Below are the code and all the weights of a small trained network. Each question names an input and a class and asks about switching units off, where a switched-off unit gives its printed mean instead of its output.

import numpy as np


def w(rows, s, z=0):
    codes = np.array(rows[::2]) - 128.0
    scale = np.full(codes.shape[1], s)
    scale[-1] = z or s
    return codes * scale


def f(y):
    return np.maximum(y, 0)


def log_softmax(a):
    a = a - a.max(-1, keepdims=True)
    return a - np.log(np.exp(a).sum(-1, keepdims=True))


def net(x, mask):
    res = np.array(x, float).reshape(1, 7) / 4 @ E
    y = f(res @ A[0][:, :-1].T + A[0][:, -1])
    res = res + np.where(mask, y, B[0][:, -1]) @ B[0][:, :-1]
    return log_softmax(res[-1] @ U[:, :-1].T + U[:, -1])


A, B = {}, {}
E = w([
[42,156,76,149,177,46,104,141,31,192,174,130],'x0',
[212,185,193,31,124,187,97,55,77,253,183,177],'x1',
[81,75,105,66,36,117,194,132,132,166,148,152],'x2',
[171,60,228,165,154,129,189,203,120,134,241,91],'x3',
[119,122,128,125,139,136,130,118,135,126,132,123],'x4',
[86,200,110,62,114,187,96,219,136,111,163,86],'x5',
[142,152,110,172,151,202,209,162,87,190,51,110],'x6',
],0.0077)
A[0] = w([
[75,95,131,91,41,104,183,112,143,184,149,132,53],'n1',
[133,185,108,39,160,173,157,183,154,146,114,85,82],'n2',
[172,122,195,96,54,226,115,88,209,100,132,130,52],'n3',
[75,35,112,106,34,110,187,132,151,130,136,126,90],'n4',
[42,47,58,217,162,57,193,231,216,19,86,96,31],'n5',
[120,109,92,87,21,104,225,212,151,162,115,142,139],'n6',
[45,123,66,185,164,2,119,175,36,197,156,114,135],'n7',
[138,53,180,125,101,168,118,153,183,54,46,128,23],'n8',
[125,176,129,112,128,137,108,241,84,140,107,101,178],'n9',
[134,28,138,204,150,100,139,79,121,112,73,185,33],'n10',
[111,170,61,114,98,167,85,42,187,93,35,170,69],'n11',
[175,10,114,197,146,35,145,62,153,143,77,160,70],'n12',
[106,63,160,88,75,46,5,109,196,60,213,163,136],'n13',
[170,172,135,232,224,160,64,155,155,92,66,75,160],'n14',
[65,127,91,78,126,187,82,206,147,79,169,62,106],'n15',
[178,93,149,175,51,197,149,134,214,68,48,110,92],'n16',
[142,107,94,172,98,157,198,166,94,168,74,138,208],'n17',
[152,59,230,151,141,155,160,165,183,100,195,91,62],'n18',
[121,87,206,144,124,143,146,166,74,171,212,54,89],'n19',
[181,45,155,149,134,119,118,46,92,183,101,169,55],'n20',
[166,55,134,154,186,108,181,227,140,136,181,126,3],'n21',
[207,180,154,196,172,81,67,124,129,82,155,88,110],'n22',
[73,190,75,138,124,94,127,119,176,129,40,150,92],'n23',
[110,178,138,57,92,155,108,179,170,103,150,26,8],'n24',
],0.0073,0.0055)
B[0] = w([
[65,208,127,77,177,148,84,106,134,53,137,185,170],'n1',
[148,132,154,164,150,66,168,130,158,170,197,122,169],'n2',
[133,86,101,175,198,98,65,37,49,99,150,191,190],'n3',
[32,254,167,104,190,149,137,129,129,28,119,129,186],'n4',
[233,118,191,21,221,140,56,146,146,244,140,232,251],'n5',
[75,183,187,96,163,152,131,93,138,53,126,107,198],'n6',
[148,63,107,215,176,151,71,29,59,71,98,157,237],'n7',
[195,117,114,164,178,156,37,93,67,94,133,190,171],'n8',
[140,64,111,161,96,60,211,56,161,143,183,135,187],'n9',
[149,172,82,125,133,84,142,103,196,186,240,123,167],'n10',
[137,113,58,57,59,45,155,238,74,132,78,77,194],'n11',
[117,203,66,197,84,62,174,141,232,128,219,68,189],'n12',
[114,29,204,163,150,217,234,107,165,196,29,22,221],'n13',
[16,175,208,85,158,163,169,132,156,59,131,127,209],'n14',
[165,169,85,225,157,64,184,92,183,144,239,105,186],'n15',
[103,18,86,193,187,126,96,34,56,99,138,146,201],'n16',
[133,92,205,150,85,187,232,100,166,127,105,52,198],'n17',
[135,115,51,78,90,63,101,191,80,115,69,71,196],'n18',
[147,130,54,78,87,76,92,154,98,118,52,139,200],'n19',
[150,186,92,118,115,59,160,163,188,175,223,114,178],'n20',
[142,94,47,58,84,56,90,213,87,127,75,35,174],'n21',
[27,188,151,48,185,130,172,137,102,49,124,161,180],'n22',
[155,92,113,77,131,70,143,195,112,157,98,116,175],'n23',
[184,165,71,205,118,44,204,167,183,174,232,108,159],'n24',
],0.0069,0.012)
U = w([
[153,179,55,188,118,57,145,157,222,137,239,111,19],'0',
[145,125,21,52,104,58,108,214,77,115,45,81,29],'1',
[229,161,202,4,151,154,66,131,119,254,176,236,102],'2',
[125,90,71,222,142,135,73,74,59,77,132,173,99],'3',
[31,233,191,73,143,125,127,144,158,11,134,135,58],'4',
[139,84,193,183,122,193,208,142,182,172,39,39,182],'5',
[135,136,125,134,129,94,145,122,134,112,130,118,255],'6',
[101,90,144,204,46,147,122,201,199,81,95,204,160],'7',
],0.009,0.0084)

Each question gives the input, the list of numbers given to net, and the class t.
The units are the neurons (one row each of A and B). Each row of codes is followed by its name. A weight is (code - 128) times the scale printed after its matrix; where a second scale follows, it is the last column's (A, B and U).
mask holds one flag per neuron, in row order. A switched-off neuron (its flag False) gives its mean, the last column of its row in B, instead of its output. The means were averaged over made-up inputs and are rounded, as every weight is.
A unit's drop is (log p(t) with every unit on - log p(t) with that unit switched off) / (log p(t) with every unit on - log p(t) with every unit switched off).
The circuit of an input: a set's keep is (log p(t) with only the set's units on - log p(t) with every unit switched off) / (log p(t) with every unit on - log p(t) with every unit switched off). Starting from the 12 units with the biggest drops (on a tie, the unit counted first), units are removed one at a time, each time the one whose removal leaves the highest keep (on an exact tie, the one counted first), for as long as the keep stays at least 0.8.
units of the circuit, in order: the units of the circuit, biggest drop first
most important unit: the unit with the biggest drop
top k neurons: the k neurons with the biggest drops, biggest first
drop when u is switched off: that unit's drop, to one decimal
input [-6,2,7,-6,-8,-8,1], class 0: top 2 neurons	n12, n20
input [-8,3,4,-7,-4,1,0], class 3: most important unit	n3
input [4,3,-5,1,3,3,-2], class 4: units of the circuit, in order	n5, n22
input [-8,3,5,6,8,-3,3], class 3: top 2 neurons	n3, n16
input [-4,2,-5,4,-5,-1,-5], class 4: top 3 neurons	n22, n5, n7
input [-8,-6,0,-8,6,3,5], class 1: top 4 neurons	n11, n23, n7, n5
input [7,-6,-7,-3,1,-2,8], class 5: top 2 neurons	n17, n14
input [-7,0,-8,-5,-4,-5,-7], class 4: top 2 neurons	n14, n22
input [-6,6,7,-2,6,-4,-2], class 4: units of the circuit, in order	n5, n1
input [1,-6,8,-7,-5,6,-7], class 4: top 3 neurons	n4, n6, n1
input [5,3,1,6,0,0,0], class 1: units of the circuit, in order	n19, n21
input [8,-7,0,1,5,6,-5], class 3: top 2 neurons	n7, n15
input [-3,-4,5,3,-2,6,1], class 0: top 3 neurons	n15, n24, n14
input [1,2,5,7,7,-2,-6], class 1: units of the circuit, in order	n18, n19
input [-6,-2,-7,-8,-5,2,-6], class 1: most important unit	n11
input [1,1,1,-6,-4,-4,-5], class 1: top 2 neurons	n11, n17
input [4,4,-6,2,0,-3,-5], class 4: top 2 neurons	n5, n22
input [-1,-7,-7,-7,-3,-7,5], class 0: top 2 neurons	n12, n10
input [0,-5,-2,8,8,0,0], class 1: drop when n21 is switched off	0.2
input [-6,-8,6,0,-4,-6,3], class 2: drop when n5 is switched off	1.4
input [-2,5,7,3,6,8,5], class 0: most important unit	n24
input [0,-4,8,6,1,-5,1], class 4: drop when n4 is switched off	0.8
